In the rows, zero is written as 128.
Known rows:
[146 126 124 127 129 116 130  98 133 153 108 125 116 142 128 130 141 116
 106  92 131 130 158 129 113 120 158 116 123 116 118 123 118 128 116 116]: betruple
[106  99 123 136 120 147 133 140 125 111 144 107 140 112 101 126 142 119
 128 135 162 134 121 119 120 126 121 149 128 127 109 124 106 107 126 133]: neto
[130 135 147 152 126 123 130 130 143 136 148 127 135 144 161 122 103 138
 128  95  85 122 108 145 144 135 127  98 158 132 150 146 132 145 125 117]: groku
[127 131 124 130 138 120 117 123 121 139 144 132 143 129 129 122 116 125
 126 120 117 124 142 121 130 135 142 120 157 123 130 122 116 142 127 121]: dizopu
[123 114 126 143 123 143 137 137 141  95 123 112 139 128 144 120 130 148
 129 139 153 130 101 141 131 118 102 145  87 149 134 127 135  93 136 153]: momon
[131 132 118 121 143 123 118 117 115 132 138 126 139 127 126 119 119 123
 125 127 134 126 147 115 125 135 143 129 151 126 126 111 106 133 127 121]: gidok
[142 130 123 122 142 125 126 102 130 114 128 118 122 132 137 118 119 130
 116 112 123 116 144 125 133 131 143 119 144 139 136 125 113 117 124 118]: vati
[136 143 113 115 136 116 107 119 112 131 115 148 146 129 132 122 114 138
 134 138 135 122 155 130 126 122 133 135 123 129 138 112 139 136 133 139]: peflom
[118 100 128 139 123 151 141 123 138  93 138  95 121 120 117 124 144 127
 119 126 159 124 115 126 126 124 117 145 115 142 117 128 106  88 123 131]: klaskize
[145 176 114 114 128 119 141 137  85 157 122 162 123 146 121 118 154 139
 124 147 155 131 126 140 145 133 137 127 110 123 132  91 145 143 156 105]: dregopar
[110 116 131 118 109 141 139 154 139 138 121 121 115 111 102 150 154 111
 134 156 140 144 104 114 108 122 115 148  96 115 109 134 133 122 128 141]: mibrum
[115 128 134 132 153 107 131 116  98 136 106 160  80 132  69 139 146 124
 131 136 137 160 200 138 132 135 137 117 154 108  97 167 137 157 123  94]: niflu
[127 134 159 145 114 125 127 124 145 105 188 131 129 122 170 132  95 145
 130  98  75  83  84 144 140 128 116 100 167 138 158 142 154 153 140 109]: fimuda
[114 108 109 127 127 141 124 135 120 101 121 117 146 116 117 120 137 137
 134 163 179 138 128 123 117 118 108 164  89 139 115 106 122  96 138 156]: milak
[136 132 130 110 128 139 134 132 148 118 109 115 109 123 132 137 130 125
 131 140 110 124 111 120 134 129 119 131 114 135 136 142 129 108 119 141]: flopin
[125 112 131 133 106 141 136 121 136  90 137 122 122 118 133 133 142 141
 122 135 161 111 104 141 115 106 104 151  78 142 122 118 152 100 144 142]: rakluki
[133 141 137 137 103 139 112 166  98 150  85 179 124 132  48 134 142 124
 149 109 125 117 182 183 167 118 128 128 130 103 116 190 169 132 106 118]: ruklas
[130 128 119 122 141 120 116 116 115 133 135 131 137 127 127 120 121 126
 124 126 126 123 151 117 126 135 147 124 157 124 126 115 111 137 126 120]: flena
[126 110 134 138 128 139 135 121 136 107 135 109 124 127 129 122 128 132
 123 114 129 122 121 131 134 127 126 126 133 138 127 134 115 107 122 125]: ziflus
[130 110 133 146 116 129 143 119 147 147 127 111 124 140 133 131 145 117
 108  99 135 139 123 132 111 119 139 122 108 121 115 126 117 119 120 125]: klaril
[135 144 112 117 143 114 110 123 111 130 111 146 146 133 138 117 112 138
 134 142 136 129 156 132 129 126 132 133 122 131 136 113 134 133 133 139]: pleston

Facts:
betruple druplak [sokler,nido,vazis,gadro]
beval druplak [mugrar]
boskotre druplak [zotra,skobetrul]
brugafo druplak [rigus]
dafle druplak [fistor,skipi,peflom]
digi druplak [gaplaskal,gidok,briflok,datriklek,rubrik]
dregopar druplak [briflok]
fanos druplak [fimuda,tenan]
fleklo druplak [brustum,flosta,skipi]
flemeta druplak [fistor,loda,fimuda]
fleti druplak [gruti,flopin,pubrim]
fusen druplak [savul,fafil]
gagra druplak [dilil,vazis,rubrik]
goplun druplak [dizopu,datriklek]
grekligru druplak [gruti,mugrar]
grile druplak [fika,stovifar]
gustar druplak [sotam,budir]
keplu druplak [stubruga,nido,rubrik]
klaril druplak [sokler,pubrim,rubrik]
klekul druplak [travik,baruk,flosta,nido,datriklek]
klenok druplak [fimuda]
kluplevam druplak [truba]
mefe druplak [sutok,fafil,meza]
mibrum druplak [grefar]
namas druplak [peflom]
niflu druplak [mugrar,savul]
nopafa druplak [dabas,budir]
nustul druplak [dritra,lagran]
pladra druplak [briflok]
plefetor druplak [sokler]
pufo druplak [ziflus,faklo]
rakluki druplak [fistor]
razal druplak [rovi,grefar,bepir]
rozuk druplak [flanis,taplim,truba]
sastom druplak [briflok]
skeser druplak [moplil,gadro,lagran]
skubrus druplak [fezeklam,stubruga]
stagrile druplak [triri,briflok]
stula druplak [brustum]
suflafo druplak [klaskize,flanis]
tedros druplak [stebras]
tibri druplak [rovi,stoster,groku]
voski druplak [ruklas,baruk,rakebu]
zasin druplak [groku]
zusto druplak [savul,dilil,fimuda]
brafu plikles: vati,korin,flena,peflom,gustar
budir plikles: travik,namas
dabas plikles: loda,groku,breflipes,dafle
digek plikles: voski,travik
faklo plikles: rovi,dizopu,travik,stula,fovibo,dregopar,bulak
fanos plikles: gruti,skezer,taplim,rozuk
fezeklam plikles: zotra,dizopu,skobetrul
fistor plikles: gibom
flanis plikles: dritra,fovibo,namas,fleti,nido
gadro plikles: ramu,korin,fleklo,fika,stula,gustar,truba
gagra plikles: sotam,trebe,pleston,peflom
gaplaskal plikles: vati,triri,doten,vupi,gustar
grefar plikles: stura,pire,niflu,flemeta
klaskize plikles: stovifar,baruk,dregopar,mefe
kluplevam plikles: ruklas,sostilok,gibom
koste plikles: dizopu,sotam,draklom,pladra,breflipes,digi
lagran plikles: draklom,fafil,gustar
meza plikles: voski,rovi,lufu,fleti,mefe,datriklek
mibrum plikles: pire,skubrus,fika,breflipes,sostilok,suflafo,bepir,dregopar,stagrile,fleti
milak plikles: lufu,beval
momon plikles: ramu,gruti,doten,stebras,flosta,vazis
naklir plikles: tibri,stebras,fusen
neto plikles: trozam,klekul,betruple,bepir
nomi plikles: stofles,vupi,dritra
pelar plikles: ninuk,sotam,pladra,stebras
pubir plikles: voski,sotam,vizik,zasin,skezer,nopafa
rakluki plikles: kunevom,rovi,sotam,fika,grile,plefetor
razal plikles: zotra,drukos,fimuda,keplu
ribabrol plikles: zotra,ninuk,gruti,skeser,sutok,fusen,vazis
rigus plikles: trebe,stagrile,nopafa
sastom plikles: drukos
savul plikles: voski
tedros plikles: pufo,gabu,groku,drukos,taplim,nosapli
tenan plikles: trozam,korin,bepir,bulak
zalam plikles: trebe,gidok
zitrel plikles: brugafo,doten,peflom,gustar,datriklek
zusto plikles: kunevom,ninuk,triri,draklom,stagrile,gustar,grekligru,boskotre,bulak
{baruk,bepir,beval,boskotre,brafu,breflipes,brugafo,brustum,bulak,dabas,dafle,datriklek,digek,digi,dilil,dizopu,draklom,dregopar,drukos,faklo,fistor,fleklo,flemeta,flena,fleti,fusen,gadro,gagra,gidok,goplun,grefar,grekligru,grile,gustar,klekul,korin,kunevom,lagran,loda,mefe,mibrum,milak,moplil,naklir,neto,niflu,nomi,nopafa,nustul,peflom,pelar,pladra,plefetor,pleston,pubir,pubrim,rakebu,rozuk,rubrik,ruklas,sastom,savul,skezer,skipi,skobetrul,sostilok,stofles,stoster,stubruga,stura,suflafo,taplim,tenan,travik,triri,trozam,truba,vizik,voski,zitrel} seplan a
{betruple,briflok,budir,doten,dritra,fafil,fanos,fezeklam,fika,fimuda,flanis,flopin,flosta,fovibo,gabu,gaplaskal,gibom,groku,gruti,keplu,klaril,klaskize,klenok,kluplevam,koste,lufu,meza,momon,mugrar,namas,nido,ninuk,nosapli,pire,pufo,rakluki,ramu,razal,ribabrol,rigus,rovi,skeser,skubrus,sokler,sotam,stagrile,stebras,stovifar,stula,sutok,tedros,tibri,trebe,vati,vazis,vupi,zalam,zasin,ziflus,zotra,zusto} seplan b
gropopon 459 <- baruk,bepir,betruple,beval,brafu,briflok,brugafo,brustum,budir,dabas,digi,dilil,dizopu,fanos,fezeklam,fimuda,fistor,flanis,fleklo,flena,fleti,gabu,gadro,gagra,gibom,gidok,goplun,grefar,grile,groku,gustar,keplu,klaril,klaskize,klenok,koste,kunevom,meza,moplil,mugrar,naklir,neto,nido,niflu,ninuk,nomi,nopafa,nustul,pelar,pire,plefetor,pubir,pubrim,pufo,rakebu,razal,rozuk,rubrik,savul,skeser,skezer,skobetrul,skubrus,stebras,stura,suflafo,travik,truba,vati,vazis,vizik,voski,vupi,ziflus,zusto
gropopon 145 <- boskotre,breflipes,dafle,digek,draklom,dregopar,dritra,drukos,fika,fovibo,fusen,gaplaskal,grekligru,klekul,kluplevam,lagran,loda,lufu,milak,momon,peflom,pleston,rakluki,ramu,ribabrol,rigus,ruklas,stagrile,stoster,stubruga,sutok,tibri,trebe,zalam,zitrel
gropopon 450 <- bulak,datriklek,doten,fafil,faklo,flemeta,flopin,flosta,gruti,korin,mefe,mibrum,namas,nosapli,pladra,rovi,sastom,skipi,sokler,sostilok,sotam,stofles,stovifar,stula,taplim,tedros,tenan,triri,trozam,zasin,zotra

Rows:
No name comes twice in this set of rows, the named rows included.
[130 132 122 124 135 124 115 121 112 136 129 134 134 127 111 122 122 119
 128 121 129 123 159 123 130 133 146 126 157 120 124 127 114 134 118 117]	bepir
[139 146 113  87 142 123 114 124 122 139 106 134 122 119 126 133 124 116
 135 154 113 125 146 102 124 134 142 132 134 123 134 119 123 131 122 137]	stofles
[111 120 157 150 100 142 156 163 175 133 141 110 119 126 161 148 131 133
 136 132  95 140  46 130 127 128  89 121 101 131 140 151 147 133 133 142]	tedros
[136 127 153 146  99 151 129 152 116 135  97 153  98 132  42 135 151 115
 134  78 114 106 168 183 173 122 135 117 154 107 112 208 154 118  93  94]	gibom
[119 116 130 148 121 143 137 139 142 101 130 111 140 132 148 120 125 148
 132 137 147 132  95 144 134 117  96 141  90 150 137 130 136  99 136 152]	ribabrol
[128 149 137 136 110 111 115 137 124 151 139 164 148 133 151 134 111 138
 140 117 107 119 121 150 125 117 124 117 125 117 144 128 170 167 142 128]	dafle
[104  97 129 148 110 135 141 136 138 135 151 109 140 120 122 135 151 115
 118 128 163 151 105 113  98 121 124 144 108 119 101 110 112 123 131 134]	gagra
[151 144 125  92 129 123 130 108 139 131 102 129  95 124 135 140 135 119
 120 135 110 117 134 114 118 123 141 124 111 127 130 124 140 124 126 128]	namas
[131 129 122 128 131 111 122 115 125 164 125 134 135 137 128 129 133 112
 116 108 130 141 153 118 108 127 155 120 138 109 115 113 116 152 122 120]	plefetor
[ 91  93 130 144 134 139 140 136 128  93 157 104 131 109 114 129 136 130
 131 153 165 147 108 113 114 133 104 149 125 137 107 125 107 114 137 134]	savul
[152 145 123  95 138 127 125 115 140 126  95 127 105 129 136 134 126 122
 125 136 103 115 137 116 132 129 139 124 125 132 139 135 130 117 117 134]	rovi
[147 144 129 106 134 116 132 113 145 141 105 130 100 131 146 141 131 122
 123 134  99 128 125 116 120 128 135 117 117 128 136 127 138 134 128 129]	zasin

The same elements again, as new rows of numbers:
Known rows:
[140 142 103 132 126 122 140 140 118 156 153 129  89 100 122 136 144 142
 126 123 134 134 132 134 136 110 118 160 136 152 132 146 147 146 135 122
 145 124 118 134 128 143 126 135 124 159 117]: suflafo
[111 131 124 127 128 119 133  97 136 117 130 124 138 147 145 129 133 124
 143 115 133  91 125 120 113 100 134 140 130 118 122 119 122 123 132 106
 138 133 137 142 108  82 124 144 126 108 101]: loda
[138 144 123 135 142 136 126  91 127 138 131 124  67 132 135 131 113 110
  70 111 113 120 137 131 103  69 105 159 143 134 168 165 147 107 104 104
 118 128 113 168 103 127 111 134  93 149 144]: flemeta
[136 119 103 160 119 131 131 135 134 121 127 149 155 113 158 133 124 134
 145 147 128 155 137 129 123 148 156 122  96 135 113 105 107 100 120 137
 111 119 138 109 161 165 128 103 131 118 129]: dabas
[109 127 124 137 123 121 131 101 134 116 132 128 143 142 137 130 132 119
 149 115 138  98 121 119 117 105 132 139 125 119 121 114 116 127 135 113
 140 129 141 136 116  82 128 135 126 103 101]: breflipes
[159 112 125 211 111 176 143 116 162 155 145 141 112 115  64 110  97  62
  97 118 118 180 145  85 118  92 111 126  84 150 145  80  53  78 117 104
 117 129 152 138 137 156 199  79  95 107 180]: sastom
[127 143 109 110 129 103 135 143 113 133 122 150 121 129 137 123 139 145
 144 136 129 109 125 147 132 124 144 134 126 144 126 123 139 143 142 117
 128 120 137 137 128 131 117 124 140 148 113]: baruk
[126 128 123 144 122 142 139 106 134 147 154 102 114 112 114 148 132 108
 136  97 148 122 123 114 127  97  95 180 136 126 116 150 149 144 131 109
 159 130 124 138 118  89 140 145 117 116 104]: klekul
[112 130 128 126 126 126 135 105 133 121 128 123 142 144 135 133 132 122
 149 116 138  93 121 123 117 102 131 137 130 118 121 123 126 132 137 105
 144 130 138 138 110  79 124 145 128 104 103]: pleston
[126 135 137 100 135 141 115 118 119 125  94 145 125 153 108 123 105 105
 111 123 116 102 101 145 116 104 118 108 125 132 154 137 125 135 131 109
 122 106 148 151 114 104 119 123 116 124 134]: stofles
[105 121 138 119 128 147  88 112 111 107 113 130 131 150  87 100 104 110
 102 119 122 108 110 135 125 126 118  97 125 132 151 111  94 137 143 152
 123 115 135 150 123 110 127 107 111 126 139]: gruti
[127 142 107 117 130 104 135 137 114 131 122 150 117 132 145 123 143 151
 143 141 123 109 130 144 129 119 148 131 127 142 129 126 131 135 136 115
 128 123 132 138 126 133 114 128 136 151 116]: dilil
[152 138 113 128 129 130 146 139 111 156 142 124  91 110 120 140 153 148
 132 128 126 139 131 138 137 111 117 148 139 149 129 165 147 146 135 113
 146 128 110 126 129 143 120 140 120 158 120]: brugafo
[164  97 157 130 133 185 151 106 148 108  71 100 189 148 140 170 141 119
 168 145 113 154 116 113 113 144 123  79 127  80 103 171 101  96 103  97
 130 144 121  78 149 115 108 159 117  72 130]: zitrel
[126 137 156 107 135 127 108 130 134 141 137 116  98 122 106 130  94  98
  73 104 129 130 122 130 130 121  91 142 150 124 159 147 164 142 113 137
 122 124 125 146 105 125 142 133 121 135 152]: namas
[130 131 142 120 127  93 122 169 157 121 138 144 163 102 173 145 108 131
 125 142 132 161 140 131 136 190 156 106 124 106 119 103 161 109 105 160
  95 124 138  93 139 169 144 126 166 107 145]: budir
[129 109 144 177 129 146 133  99 166 117 159  84 144 109 160 153 116 105
 110 115 140 169 154  89 115 141 110 158 135  92 112 138 140  85  91 145
 121 155 105 109 135 133 142 139 122  94 139]: rakluki
[110 120 134 147 125 138 124 105 134 132 163  89 115 123 112 128 131 119
 119 100 146 123 137 104 132 116  96 170 146 120 121 135 136 141 133 142
 155 146 109 139 115  93 143 144 119 121 114]: tibri
[130 132 136 101 135 142 115 118 117 125  90 145 125 151 108 125 108 103
 113 125 115 104 101 145 117 100 119 106 122 131 152 139 120 133 130 106
 120 109 147 150 116 107 116 122 111 123 135]: trozam
[161  96 152 137 130 185 150 101 148 108  78  99 190 148 137 170 137 118
 168 143 117 154 114 112 113 144 122  86 126  84  98 166 100  96 108 101
 132 143 123  81 153 113 109 152 115  75 127]: lagran
[111 124 156  92 137 141  99 129 111 116  96 125 137 152  95 114  97  96
 104 117 131 105  98 138 129 131  98 123 129 126 139 138 138 153 134 137
 122 118 145 152 124 103 127 110 128 136 135]: sokler

Rows:
No name comes twice in this set of rows, the named rows included.
[155 138 144 149 124 154 152 128 144 171 129 141  82 139  48 105 123  82
  99 111 109 137 129 108 131  71 100 128 121 151 159 116  93 125 134  75
 140 133 143 160  97 122 184 119 104 138 166]	pladra
[137 137 149  89 138 140 121 128 121 133  86 145 129 149 108 133 106 100
 115 123 115 105  98 150 121 110 113 104 130 125 151 149 140 141 124 102
 122 111 153 143 114 107 121 134 123 123 136]	datriklek
[170 111 134 126 135 161 152 141 125 119  78 128 167 133 146 158 144 142
 162 164 111 168 122 134 127 157 140  90 115 113 107 163 114 107 111 115
 118 132 123  81 169 165 107 128 129 121 137]	gadro
[125 106  92 204 111 148 115 126 128 120 180 114 127  86 127 116 119 124
 114 127 149 186 156 104 132 150 125 163  99 147 111  97  96  98 122 181
 121 134 111 118 174 180 147  80 118 136 140]	razal
[124 133 118 154 129 129 142  92 139 136 163 104  99 117 141 145 134 116
 121 103 146 116 139 110 114  82 103 188 140 125 126 152 151 121 119 105
 148 142 115 148 110  93 128 148 112 124 106]	dafle
[128 137 115 114 130 109 139 146 111 137 118 147 125 129 133 124 139 134
 149 135 132 114 119 142 133 126 134 143 120 146 118 129 142 146 140 117
 132 120 141 134 136 131 121 118 143 153 112]	rubrik
[118 127 104 171 111 147 125  85 138 142 178 106 102 105 115 136 138 134
 124  98 139 120 133 114 121  87 120 155 144 134 138 128 105 126 136 129
 158 124 110 134 110  96 134 155  93 102 109]	fusen
[144 176 139  96 122  46 141 196 174 186 185 164 100  62 177 180 104 124
 103 110 140 140 138 154 144 150 144 153 160 124 151 131 250 152  92 127
 114  99 148 102  91 160 161 171 173 114 129]	voski
[140 141  98 140 106 133 119 140 122 167 176 136  84  80 105 136 153 175
 124 117 119 138 132 150 147 118 140 112 154 157 157 128 115 154 149 149
 153 101 106 109 116 146 126 161 103 130 123]	beval
[134 140 148 116 132  96 159 162 135 139 123 144 115 159  88  84 158 140
 143 147 112 122 149 108 148 130 143 110 127 139 126  87 104 137 151 100
 132 157 137 142 100 136 170 124 153 159 150]	briflok
[131 128 127 142 123 141 139 103 134 146 151 103 110 114 117 148 138 118
 133 102 139 119 126 113 123  94 104 162 144 125 127 155 137 140 129 107
 157 134 117 132 114  89 133 158 111 113 107]	boskotre
[140 136 121 138 119  96 132 161 160 134 142 162 159  97 180 155 105 123
 135 141 132 158 140 138 127 168 168 112 110 118 124  97 152  99 100 138
  95 109 152  92 143 171 141 122 155  98 137]	pubir
[147 125 149  91 140 161 125 117 115 123  68 133 131 162 104 133 118 109
 120 134 104 111  96 145 117 109 113  89 131 120 148 165 116 136 126  97
 126 115 139 136 122 110 107 134 112 124 140]	korin

Now the same elements, written a new way:
Known rows:
[137 130 109 129 116 136 114 116 113 133 121 113 138 124 130 124 119 118
 148 125 137 132 121 124 137 132 139 133 135 132 131 148 115 109 127 122
 132 116 127 120 130 137 119 127 140 121 140 115 130]: stubruga
[144 115 143 156 127 108 126 125 127 122 110 124 138 107 121 117 127 100
 125 133 121 139 107 122 129 133 132 126 125 108 132 143 145 156 125 138
 131 111 117 128 111 112 143 104 161 100 118 132 134]: keplu
[163 138 148 135 135 115 125 149 134 122 116 128 141  99 117 119 114 101
 133 136 137 144 141 122 117 127 132 117 118 118 130 124 134 147 154 125
 135 114 127 136 103 123 150 121 145 107 139 137 133]: razal
[135 125 130 131 127 119 116 120 118 132 127 118 135 124 118 120 121 125
 140 129 139 135 120 141 129 135 129 141 132 152 126 136 124 127 129 133
 135 108 118 115 135 131 120 128 130 132 139 125 127]: pubrim
[140 122 136 136 128 119 101 124 133 128 119 127 128 126 122 127 129 129
 136 135 122 125 126 131 132 139 123 129 133 134 132 132 127 136 119 146
 131 114 121 126 126 131 130 110 139 123 119 146 119]: klaril
[ 77  98 129  96 130 146 172  90 103 145 115 126 120 150 130 150 125 149
 139 129 137 101 107 150 137 123 106 135 149 153 122 136 112 122  74 168
 130 134 117 118 197 153 114 143 104 165 125 118 121]: stura
[124 120 116 123 119 137 122 114 123 135 116 126 119 129 130 134 125 120
 147 132 118 115 120 119 142 129 128 126 137 112 136 146 120 115 104 141
 131 126 129 128 134 138 129 117 146 119 115 127 128]: stagrile
[155 138 143 131 136 112 118 143 111 132 130 132 147 117 115 113 110 115
 145 131 140 146 134 128 112 131 134 135 127 132 129 133 123 136 147 118
 133 117 124 126 115 125 119 108 135 122 138 121 141]: dabas
[127 128 124 113 119 130 140 111 112 137 114 127 134 127 124 138 114 118
 144 133 130 115 123 118 124 124 131 131 139 102 130 144 118 127 121 130
 126 143 131 130 137 137 127 119 132 124 129 109 135]: boskotre
[116 116 125 130 129 127 133 108 133 131 108 119 124 130 126 139 129 130
 133 137 131 118 115 136 135 134 113 127 138 137 125 134 128 125 119 157
 136 114 118 127 148 133 131 124 131 131 122 136 121]: betruple
[125 117 135 127 124 119 128 102 122 128 113 114 138 122 122 131 122 125
 128 130 136 124 113 141 129 132 121 130 137 135 125 138 125 141 120 147
 132 117 113 123 144 133 134 120 127 130 130 121 125]: fleklo
[153 133 126 119 118 133  98 128 117 135 126 131 144 126 121 119 112 121
 156 130 129 130 140 120 127 126 140 129 133 119 138 137 113 122 122 120
 127 133 134 122 124 142 122 122 139 120 135 124 130]: zitrel
[149 106 139 147 121 133 145 130 130 139 118 134 138 108 128 114 115  92
 135 138 124 139 112 110 127 135 150 126 121 111 138 142 141 146 129 124
 125 141 118 134 114 123 134 121 165  94 129 124 143]: nosapli
[134 123 145 137 131 124 119 119 136 121 121 117 126 128 119 132 119 122
 135 145 137 123 118 127 122 129 121 138 133 150 130 131 128 134 130 138
 132 116 126 124 126 134 133 137 128 126 138 144 116]: klenok
[142 113 117 134 124 138 127 107 127 150 108 122 144 127 131 128 122 120
 135 127 130 122 116 120 126 138 138 131 137 117 128 149 126 122 136 136
 132 134 108 134 139 129 119 100 135 113 122 108 143]: pladra
[129 117 129 125 124 124 130 109 121 129 112 114 135 121 122 129 125 125
 129 129 136 129 114 141 134 132 124 132 136 135 126 140 125 135 117 144
 132 109 114 120 144 131 129 126 132 129 131 125 127]: plefetor
[135 139 134 123 144 123 120 149 118 140 130 142 126 130 115 120 113 126
 154 140 139 136 138 126 116 130 124 139 133 146 129 127 122 124 138 130
 136 118 129 130 125 133 114 122 129 132 136 138 133]: budir
[141 127 128 115 118 138 121 130 108 138 131 134 137 124 126 119 111 117
 159 121 128 130 136 121 127 120 141 130 129 115 138 140 115 122 115 125
 129 137 137 123 132 141 121 127 141 123 134 118 134]: stoster
[129 118 145 138 131 124 115 132 119 131 131 132 126 133 115 118 120 118
 150 141 133 135 115 129 127 137 130 147 133 151 135 136 128 129 117 130
 126 122 126 117 127 133 114 135 136 129 134 144 124]: mugrar
[ 80  91 132 105 126 148 157  74 117 136 111 112 121 156 129 157 127 150
 132 137 135  89  98 150 132 123 103 144 158 154 122 138 114 130  74 174
 125 135 117 117 191 152 121 141  99 165 124 119 114]: niflu
[135 133 142 133 138 120 109 137 122 134 129 136 123 137 116 125 114 127
 150 142 139 131 129 125 117 134 122 149 133 150 131 131 124 121 145 131
 130 120 125 125 123 133 114 128 125 131 136 141 125]: meza

Rows:
No name comes twice in this set of rows, the named rows included.
[ 99 104 134 110 137 139 151 116 113 142 121 139 117 144 124 135 124 138
 145 136 125 110 113 137 135 127 112 136 141 142 129 136 119 127  79 158
 131 133 125 124 167 146 115 136 125 149 119 139 123]	pire
[132 122 143 126 133 126 129 139 116 137 129 138 128 127 119 117 118 122
 149 136 130 135 130 131 127 132 125 133 127 139 134 129 127 133 115 136
 133 123 128 123 132 136 121 130 138 129 130 143 130]	ziflus
[143 121 130 136 114 126 144 123 114 124 119 114 145 103 126 123 109  91
 134 123 139 144 115 112 129 121 150 126 125 103 136 149 130 139 132 109
 126 128 128 125 114 124 142 135 157 102 145 104 141]	drukos
[113 120 126 135 139 117 132 121 110 142 122 127 122 137 121 127 125 126
 142 136 136 128 106 133 132 138 121 146 138 144 125 146 132 113 119 144
 135 107 115 124 141 129 104 116 138 132 122 129 134]	nido
[ 98  82 120 105 119 167 157  67 129 147 106 116 124 160 138 158 127 149
 139 136 129  86  98 134 134 123 118 143 157 149 128 144 111 119  86 167
 124 152 112 124 193 155 119 142 103 151 124 118 114]	flemeta
[178 167 124 100 129 134   6 151 130 137 157 135 135 160 114 115 116 178
 184 138 133 128 185 152 113 143 116 151 144 205 134 102  85  79 150 126
 139 113 136 111 129 167  90 117  91 161 141 173  97]	fistor
[150 125 147 140 127 119  93 124 139 122 125 128 133 132 118 127 121 125
 139 146 121 124 131 130 121 138 121 137 136 136 134 126 126 135 130 138
 128 118 124 124 115 137 130 119 129 124 129 152 113]	zusto
[147 115 126 137 123 139 113 113 125 144 126 125 138 134 126 122 114 121
 150 135 134 130 118 122 119 134 146 146 139 143 130 141 121 116 142 125
 129 136 112 126 135 135 108 115 129 115 134 116 138]	skipi
[133 106 155 157 123 114 137 133 120 120 132 128 134 120 113 108 115  92
 137 140 134 143  96 120 124 137 140 147 124 134 137 145 146 154 117 119
 123 119 120 118 110 117 131 138 159 105 136 134 134]	fimuda
[150 112 132 140 126 135 153 123 116 145 117 133 147 112 127 115 108  98
 138 130 137 138 113 115 117 132 150 137 129 112 130 147 133 140 145 120
 127 143 113 132 128 124 125 112 144 105 139 106 153]	taplim

